cols: M Q Z H R
bituk: [ 0.19  6.85  5.06 -6.33 -1.76]
pozuv: [ 1.58 -3.66  2.92  6.20  1.67]
Dapi: [ 0.19  6.85  8.24 -6.92  0.71]
saz: [ 0.34 -3.91 -0.73  0.64  4.90]
beb: [ 1.90  4.93 -0.18 -6.70 -0.88]
Bim: [ 1.90  4.93 -0.18 -6.70  1.60]
dosu: [ 0.34 -1.14  8.43 -5.93  0.56]
Nof: [ 0.44 -0.18  7.30 -4.70  1.01]
both beb Nof:  | [-0.18]
q: [ 0.19  6.85  5.06 -6.33 -1.76] | bituk
down: [0.34 1.90 1.90 0.34] | M

cols: L K J T X S U
Sib: [ 2.35  4.33  0.75 -4.23 -2.99  8.13 -1.32]
nofu: [-1.05 -5.46  6.59  3.86 -1.76 -1.51 -2.00]
sabol: [-5.21  3.98 -3.02 -2.59  1.97  0.92 -0.62]
Memon: [ 0.11  0.34 -0.20 -0.06 -0.04  0.15 -0.01]
pilum: [-0.12  0.06  0.13  0.05 -0.09 -0.09  0.06]
Sepem: [ 3.62  3.98  3.51  2.62 -2.86  3.93 -0.80]
rotib: [-0.04  0.21 -0.15 -0.19 -0.15 -0.10 -0.13]
Fadul: [ 0.10 -0.18  0.01 -0.22 -0.04  0.02  0.09]
tail: [ 3.62  3.98  3.51  2.62 -2.86] | [ 3.93 -0.80]
both Sepem sabol:  | [3.98]

cols: Y D B A V F C G N E
tif: [-6.24 -6.37 -1.97  2.95  2.96  8.41  0.43 -5.07 -5.22  7.84]
tivi: [-3.32 -2.64  2.95 -0.01  4.00  8.65 -0.59  0.40  4.34  4.82]
Vuro: [-2.01  8.41 -4.93  4.36 -1.12  4.73  6.65  0.02 -0.48 -6.17]
vop: [-7.88  8.73  2.16  0.27  2.95 -3.08 -0.73  1.62  3.71  8.31]
q: [-6.37 -1.97] | tif
both tif tivi:  | [2.95]
both tif Vuro:  | [8.41]
both tivi vop:  | [2.95]
down: [-1.12  2.95] | V

cols: dodaf Soga ketap nege
rutu: [ 2.13 -0.74  6.01  5.05]
kelef: [ 2.13 -2.60  6.01  5.05]
Linu: [ 2.13  2.14  2.13 -0.59]
both kelef Linu:  | [2.13]
both rutu Linu:  | [2.13]

cols: fek Dozo Gek sufu Bipa pib supum nosis gop Gebu
vif: [-4.93  5.03 -5.93  1.93 -5.38 -0.42  0.65 -0.99 -4.58 -1.00]
gole: [-4.93  5.03 -5.93  1.93 -5.38 -3.33  0.78 -1.13 -0.41 -1.00]
Seri: [ 6.94 -1.59  1.13  1.93 -5.38 -0.42  0.64 -0.41  7.45 -1.00]
q: [ 6.94 -1.59  1.13  1.93 -5.38 -0.42  0.64 -0.41  7.45 -1.00] | Seri
q: [ 6.94 -1.59  1.13] | Seri
tail: [ 1.93 -5.38 -0.42  0.65] | [-0.99 -4.58 -1.00]

cols: zolum vog lozuz sikid Fabap
mevof: [ 4.74 -5.42 -3.28 -3.64  2.89]
Fim: [ 1.28 -7.69 -3.05 -3.65 -5.09]
til: [-0.46  5.01  2.37  3.55 -3.65]
nusi: [-0.46 -7.69 -3.06  5.90 -5.09]
down: [-3.65 -5.09] | Fabap
tail: [-0.46 -7.69] | [-3.06  5.90 -5.09]
both til nusi:  | [-0.46]
tail: [-5.42 -3.28 -3.64] | [2.89]
tail: [-7.69 -3.06] | [ 5.90 -5.09]
down: [4.74 1.28] | zolum
both til Fim:  | [-3.65]

cols: lofi mudin fis nilo
Peda: [-1.09 -3.60 -1.32  0.34]
nom: [ 2.41  1.85  3.37 -2.21]
nus: [0.25 7.01 7.02 0.39]
Dofi: [-1.10 -3.60  6.65 -5.48]
seku: [-2.92 -8.28 -5.07 -1.23]
nodid: [ 2.08  7.34 -2.80  4.71]
sidug: [-0.42  1.30 -4.07  3.68]
dob: [-2.91 -8.28 -5.07  1.57]
tail: [-1.10 -3.60] | [ 6.65 -5.48]
tail: [-2.92 -8.28 -5.07] | [-1.23]
tail: [ 7.34 -2.80] | [4.71]
down: [-2.80 -4.07] | fis

